Here is a tiny trained network, its code and every weight. The questions are about switching its units off for an input and a target symbol, where a switched-off unit gives its printed mean instead of its output.

import numpy as np


def w(rows, s, z=0):
    codes = np.array(rows[::2]) - 128.0
    scale = np.full(codes.shape[1], s)
    scale[-1] = z or s
    return codes * scale


def f(y):
    return y / 2 * (1 + np.tanh(0.7978845608 * (y + 0.044715 * y**3)))


def softmax(a):
    e = np.exp(a - a.max(-1, keepdims=True))
    return e / e.sum(-1, keepdims=True)


def log_softmax(a):
    a = a - a.max(-1, keepdims=True)
    return a - np.log(np.exp(a).sum(-1, keepdims=True))


def net(x, mask):
    ids = ['αβγεζλξπστψ'.index(c) for c in x.split()]
    T = len(ids)
    res = E[ids] + P[:T]
    q, k, v = (res @ M[0].T for M in (Q, K, V))
    z = softmax(np.where(np.tri(T) > 0, q @ k.T / 4**0.5, -1e9)) @ v
    res = res + np.where(mask[0], z, O[0][:, -1]) @ O[0][:, :-1]
    y = f(res @ A[0][:, :-1].T + A[0][:, -1])
    res = res + np.where(mask[1:17], y, B[0][:, -1]) @ B[0][:, :-1]
    return log_softmax(res[-1] @ U[:, :-1].T + U[:, -1])


Q, K, V, O, A, B = {}, {}, {}, {}, {}, {}
E = w([
[142,83,160,11,82,212,150,162,169,99,59],'α',
[158,152,83,149,66,165,103,128,201,71,113],'β',
[124,183,127,121,150,182,61,158,165,44,170],'γ',
[93,99,119,137,39,120,128,160,155,80,100],'ε',
[65,185,134,142,123,130,41,142,109,119,141],'ζ',
[76,155,146,190,131,161,158,173,159,72,169],'λ',
[142,119,178,139,155,165,105,151,117,202,171],'ξ',
[82,125,94,46,155,93,168,145,122,100,150],'π',
[169,101,126,193,80,115,182,199,148,174,93],'σ',
[99,100,136,148,146,79,100,173,84,156,87],'τ',
[180,148,162,50,117,116,149,113,202,217,64],'ψ',
],0.012)
P = w([
[162,86,58,90,45,158,61,145,169,121,148],'0',
[95,109,124,102,85,146,72,184,224,103,102],'1',
[81,131,130,132,122,126,97,182,222,128,108],'2',
[77,169,161,121,129,118,135,181,192,131,85],'3',
[78,208,191,129,147,89,157,170,181,144,77],'4',
[69,231,207,125,161,102,169,175,143,136,66],'5',
[64,253,234,131,152,81,193,160,143,132,40],'6',
],0.0056)
Q[0] = w([
[27,238,164,220,63,143,65,234,195,72,112],'head 1',
[210,72,51,254,160,115,115,93,31,134,197],'head 1',
[185,131,156,18,138,201,156,64,127,163,135],'head 1',
[136,106,21,128,220,99,88,35,74,64,234],'head 1',
],0.0079)
K[0] = w([
[149,157,174,155,149,24,222,135,91,198,79],'head 1',
[193,57,85,133,2,174,74,116,197,150,78],'head 1',
[66,106,132,164,162,210,55,148,74,43,228],'head 1',
[128,73,39,111,15,144,152,124,167,112,170],'head 1',
],0.0079)
V[0] = w([
[71,207,120,48,190,98,13,101,93,125,159],'head 1',
[171,177,100,7,148,175,176,112,237,79,128],'head 1',
[90,30,51,46,137,2,152,145,99,130,54],'head 1',
[39,146,82,166,114,161,161,117,98,6,182],'head 1',
],0.007)
O[0] = w([
[75,69,86,2,165,122,151,24,234,158,170,96],'head 1',
[170,128,142,108,110,183,221,46,42,49,246,208],'head 1',
[138,203,30,23,142,54,235,199,119,165,148,239],'head 1',
[51,194,181,97,18,203,108,138,163,181,159,5],'head 1',
],0.0077,0.0019)
A[0] = w([
[89,31,181,133,205,107,76,61,224,122,113,251],'neuron 1',
[169,166,91,121,61,97,139,140,100,84,119,236],'neuron 2',
[187,67,67,90,183,148,187,180,78,89,125,189],'neuron 3',
[159,63,214,156,87,234,129,17,85,72,167,115],'neuron 4',
[151,124,111,170,77,125,87,104,161,43,65,224],'neuron 5',
[149,174,97,62,131,152,188,179,131,120,130,136],'neuron 6',
[66,169,125,58,117,150,189,31,188,128,198,179],'neuron 7',
[52,166,192,126,46,194,89,115,183,188,93,14],'neuron 8',
[185,195,101,218,172,68,137,157,43,110,123,172],'neuron 9',
[146,102,236,217,141,142,42,131,132,132,72,236],'neuron 10',
[110,142,131,114,38,134,121,171,191,164,89,201],'neuron 11',
[118,140,127,142,115,129,85,161,229,118,44,175],'neuron 12',
[162,253,162,149,77,129,130,163,28,62,83,140],'neuron 13',
[186,132,69,117,186,52,185,97,137,128,107,163],'neuron 14',
[105,140,49,113,181,72,166,198,154,129,84,83],'neuron 15',
[70,179,79,146,166,108,122,192,172,162,130,112],'neuron 16',
],0.0061,0.0027)
B[0] = w([
[111,47,81,27,173,146,130,117,82,164,154,201],'neuron 1',
[150,113,111,139,136,102,130,132,90,113,188,219],'neuron 2',
[128,111,217,106,149,64,141,113,117,109,90,227],'neuron 3',
[254,123,178,110,127,173,127,116,179,203,81,194],'neuron 4',
[125,85,109,136,175,200,131,153,66,187,179,207],'neuron 5',
[129,168,171,152,127,82,161,159,110,144,117,224],'neuron 6',
[112,179,50,142,96,167,175,75,170,119,44,251],'neuron 7',
[101,130,180,168,132,100,42,63,165,13,105,194],'neuron 8',
[124,126,52,139,164,118,83,90,129,100,70,232],'neuron 9',
[58,99,159,178,157,206,187,160,75,163,69,246],'neuron 10',
[72,143,135,117,132,87,74,151,172,123,207,248],'neuron 11',
[111,109,141,106,155,109,74,187,127,173,145,252],'neuron 12',
[141,101,77,127,43,129,79,161,76,104,120,228],'neuron 13',
[107,136,147,207,160,118,106,93,137,73,162,218],'neuron 14',
[203,162,144,168,143,94,83,122,180,129,117,254],'neuron 15',
[180,174,157,106,108,105,148,172,155,199,76,206],'neuron 16',
],0.0062,0.0052)
U = w([
[175,96,200,66,86,120,159,146,73,121,106,34],'α',
[195,128,100,154,98,165,119,109,133,175,177,111],'β',
[184,121,107,139,123,177,117,57,173,137,52,68],'γ',
[117,125,125,115,63,101,84,151,101,95,253,208],'ε',
[60,83,58,88,142,114,65,79,158,83,116,91],'ζ',
[75,145,231,183,100,137,86,106,148,81,119,91],'λ',
[68,55,162,115,229,170,192,152,74,201,185,253],'ξ',
[61,189,93,142,91,132,213,100,165,108,101,199],'π',
[99,133,59,167,99,159,126,164,67,128,62,74],'σ',
[173,151,171,124,158,81,98,187,195,163,113,83],'τ',
[151,97,129,167,194,74,110,57,117,45,129,165],'ψ',
],0.0052,0.0028)

Each question gives the input, a string of symbols that net reads in full, and the target symbol t.
The units are the heads (4 rows each of Q, K, V and O) and the neurons (one row each of A and B). Each row of codes is followed by its name. A weight is (code - 128) times the scale printed after its matrix; where a second scale follows, it is the last column's (O, A, B and U).
mask holds one flag per unit, heads first, then neurons. A switched-off unit (its flag False) gives its mean, the last column of its rows in O or B, instead of its output. The means were averaged over made-up inputs and are rounded, as every weight is.
A unit's drop is (log p(t) with every unit on - log p(t) with that unit switched off) / (log p(t) with every unit on - log p(t) with every unit switched off).
The circuit of an input: a set's keep is (log p(t) with only the set's units on - log p(t) with every unit switched off) / (log p(t) with every unit on - log p(t) with every unit switched off). Starting from the 12 units with the biggest drops (on a tie, the unit counted first), units are removed one at a time, each time the one whose removal leaves the highest keep (on an exact tie, the one counted first), for as long as the keep stays at least 0.8.
units of the circuit, in order: the units of the circuit, biggest drop first
k most important neurons: the k neurons with the biggest drops, biggest first
drop of u: that unit's drop, to one decimal
input τ γ ψ, target γ: units of the circuit, in order	head 1; neuron 4; neuron 7
input γ λ β λ ξ ξ, target ξ: units of the circuit, in order	head 1; neuron 10; neuron 1
input τ ξ ψ λ τ λ, target τ: units of the circuit, in order	head 1; neuron 16; neuron 15
input π ε λ, target π: units of the circuit, in order	head 1; neuron 7; neuron 12
input β ψ ζ, target ψ: units of the circuit, in order	head 1; neuron 9
input α ε α ψ β, target ψ: units of the circuit, in order	head 1; neuron 14
input α π λ ψ π α γ, target π: units of the circuit, in order	head 1; neuron 7; neuron 12
input σ ε λ λ, target λ: units of the circuit, in order	head 1
input ψ π ξ τ τ π ζ, target τ: 3 most important neurons	neuron 16; neuron 15; neuron 10
input ζ β σ ε, target σ: units of the circuit, in order	head 1; neuron 13; neuron 10
input π λ α, target λ: units of the circuit, in order	head 1; neuron 8
input ξ β ζ, target ξ: 2 most important neurons	neuron 1; neuron 10
input ζ σ ψ α, target ζ: 2 most important neurons	neuron 1; neuron 8
input τ λ λ, target τ: most important neuron	neuron 16
input π ε ξ π ε, target π: drop of head 1	1.2
input ε ε β, target ε: drop of neuron 7	0.1
input τ ψ β α γ τ α, target τ: drop of head 1	1.0
input ε σ π ξ ξ σ, target σ: drop of neuron 15	0.0
